Below is a small trained network, with its code and all its weights. Each question gives an input and a class and asks what happens when units are switched off, that is, made to give their printed mean instead of their output.

import numpy as np


def w(rows, s, z=0):
    codes = np.array(rows[::2]) - 128.0
    scale = np.full(codes.shape[1], s)
    scale[-1] = z or s
    return codes * scale


def f(y):
    return y / 2 * (1 + np.tanh(0.7978845608 * (y + 0.044715 * y**3)))


def log_softmax(a):
    a = a - a.max(-1, keepdims=True)
    return a - np.log(np.exp(a).sum(-1, keepdims=True))


def net(x, mask):
    res = np.array(x, float).reshape(1, 4) / 4 @ E
    y = f(res @ A[0][:, :-1].T + A[0][:, -1])
    res = res + np.where(mask, y, B[0][:, -1]) @ B[0][:, :-1]
    return log_softmax(res[-1] @ U[:, :-1].T + U[:, -1])


A, B = {}, {}
E = w([
[116,192,253,90],'x0',
[128,129,128,126],'x1',
[164,181,72,2],'x2',
[17,163,33,150],'x3',
],0.008)
A[0] = w([
[102,187,173,121,128],'n0',
[186,136,92,69,76],'n1',
[133,136,73,64,197],'n2',
[197,107,153,140,95],'n3',
[161,192,208,116,68],'n4',
[164,55,66,147,77],'n5',
[246,70,117,140,119],'n6',
[152,197,83,96,99],'n7',
[65,188,86,181,83],'n8',
[167,89,78,146,78],'n9',
[111,114,132,235,81],'n10',
[102,214,219,130,109],'n11',
[78,61,180,182,111],'n12',
[186,99,150,132,103],'n13',
[145,60,75,231,158],'n14',
[96,71,113,131,240],'n15',
[48,90,85,171,211],'n16',
[91,155,42,147,178],'n17',
[160,77,99,118,254],'n18',
[139,186,107,51,118],'n19',
[164,103,109,39,76],'n20',
[214,139,151,155,87],'n21',
[202,156,120,163,230],'n22',
[54,163,104,130,97],'n23',
],0.011,0.0057)
B[0] = w([
[200,138,112,185,188],'n0',
[178,106,106,146,180],'n1',
[166,81,187,127,220],'n2',
[56,158,93,45,172],'n3',
[147,140,95,145,215],'n4',
[196,133,82,185,186],'n5',
[123,196,129,96,216],'n6',
[158,80,128,86,174],'n7',
[126,166,106,71,192],'n8',
[166,170,46,184,159],'n9',
[161,108,113,77,209],'n10',
[235,132,72,200,245],'n11',
[164,50,102,1,221],'n12',
[51,166,102,54,167],'n13',
[164,120,138,138,254],'n14',
[159,130,161,134,212],'n15',
[132,142,159,92,254],'n16',
[140,171,165,117,229],'n17',
[142,158,176,179,223],'n18',
[136,79,128,113,209],'n19',
[136,104,126,97,183],'n20',
[73,155,65,62,172],'n21',
[97,160,192,114,205],'n22',
[112,171,121,56,176],'n23',
],0.0092,0.007)
U = w([
[90,212,95,76,37],'0',
[134,5,107,95,53],'1',
[135,142,184,138,255],'2',
[152,152,58,183,62],'3',
[78,109,169,170,191],'4',
],0.017,0.005)

Each question gives the input, the list of numbers given to net, and the class t.
The units are the neurons (one row each of A and B). Each row of codes is followed by its name. A weight is (code - 128) times the scale printed after its matrix; where a second scale follows, it is the last column's (A, B and U).
mask holds one flag per neuron, in row order. A switched-off neuron (its flag False) gives its mean, the last column of its row in B, instead of its output. The means were averaged over made-up inputs and are rounded, as every weight is.
A unit's drop is (log p(t) with every unit on - log p(t) with that unit switched off) / (log p(t) with every unit on - log p(t) with every unit switched off).
The circuit of an input: a set's keep is (log p(t) with only the set's units on - log p(t) with every unit switched off) / (log p(t) with every unit on - log p(t) with every unit switched off). Starting from the 12 units with the biggest drops (on a tie, the unit counted first), units are removed one at a time, each time the one whose removal leaves the highest keep (on an exact tie, the one counted first), for as long as the keep stays at least 0.8.
circuit, biggest first: the units of the circuit, biggest drop first
most important unit: the unit with the biggest drop
top k neurons: the k neurons with the biggest drops, biggest first
drop of u: that unit's drop, to one decimal
input [-4,8,4,-3], class 2: top 2 neurons => (n12, n18)
input [6,4,1,2], class 3: most important unit => n11
input [8,-3,5,5], class 3: circuit, biggest first => (n11, n0)
input [6,-5,5,-2], class 3: circuit, biggest first => (n11, n4, n0)
input [8,3,-7,-3], class 3: circuit, biggest first => (n11, n4)
input [8,-1,5,-3], class 3: circuit, biggest first => (n11, n4)
input [6,0,5,-6], class 0: top 2 neurons => (n21, n3)
input [8,-2,-6,-6], class 3: top 3 neurons => (n11, n4, n0)
input [-1,0,-8,8], class 0: top 2 neurons => (n8, n23)
input [-2,-7,4,2], class 2: top 2 neurons => (n12, n17)
input [-7,5,8,2], class 1: top 2 neurons => (n2, n7)
input [-4,-1,-2,6], class 0: top 3 neurons => (n8, n23, n11)
input [-4,8,-8,8], class 0: top 2 neurons => (n8, n17)
input [0,-1,-5,4], class 1: top 3 neurons => (n12, n6, n10)
input [-5,3,-4,-6], class 0: most important unit => n6
input [-6,0,-3,-5], class 3: top 2 neurons => (n5, n9)
input [-6,8,4,0], class 2: top 2 neurons => (n11, n2)
input [5,2,-8,2], class 1: drop of n12 => 0.5
input [-5,-6,-5,3], class 2: drop of n5 => -0.1
input [-4,8,-4,6], class 2: most important unit => n14
input [0,-3,3,-5], class 0: drop of n6 => 0.2
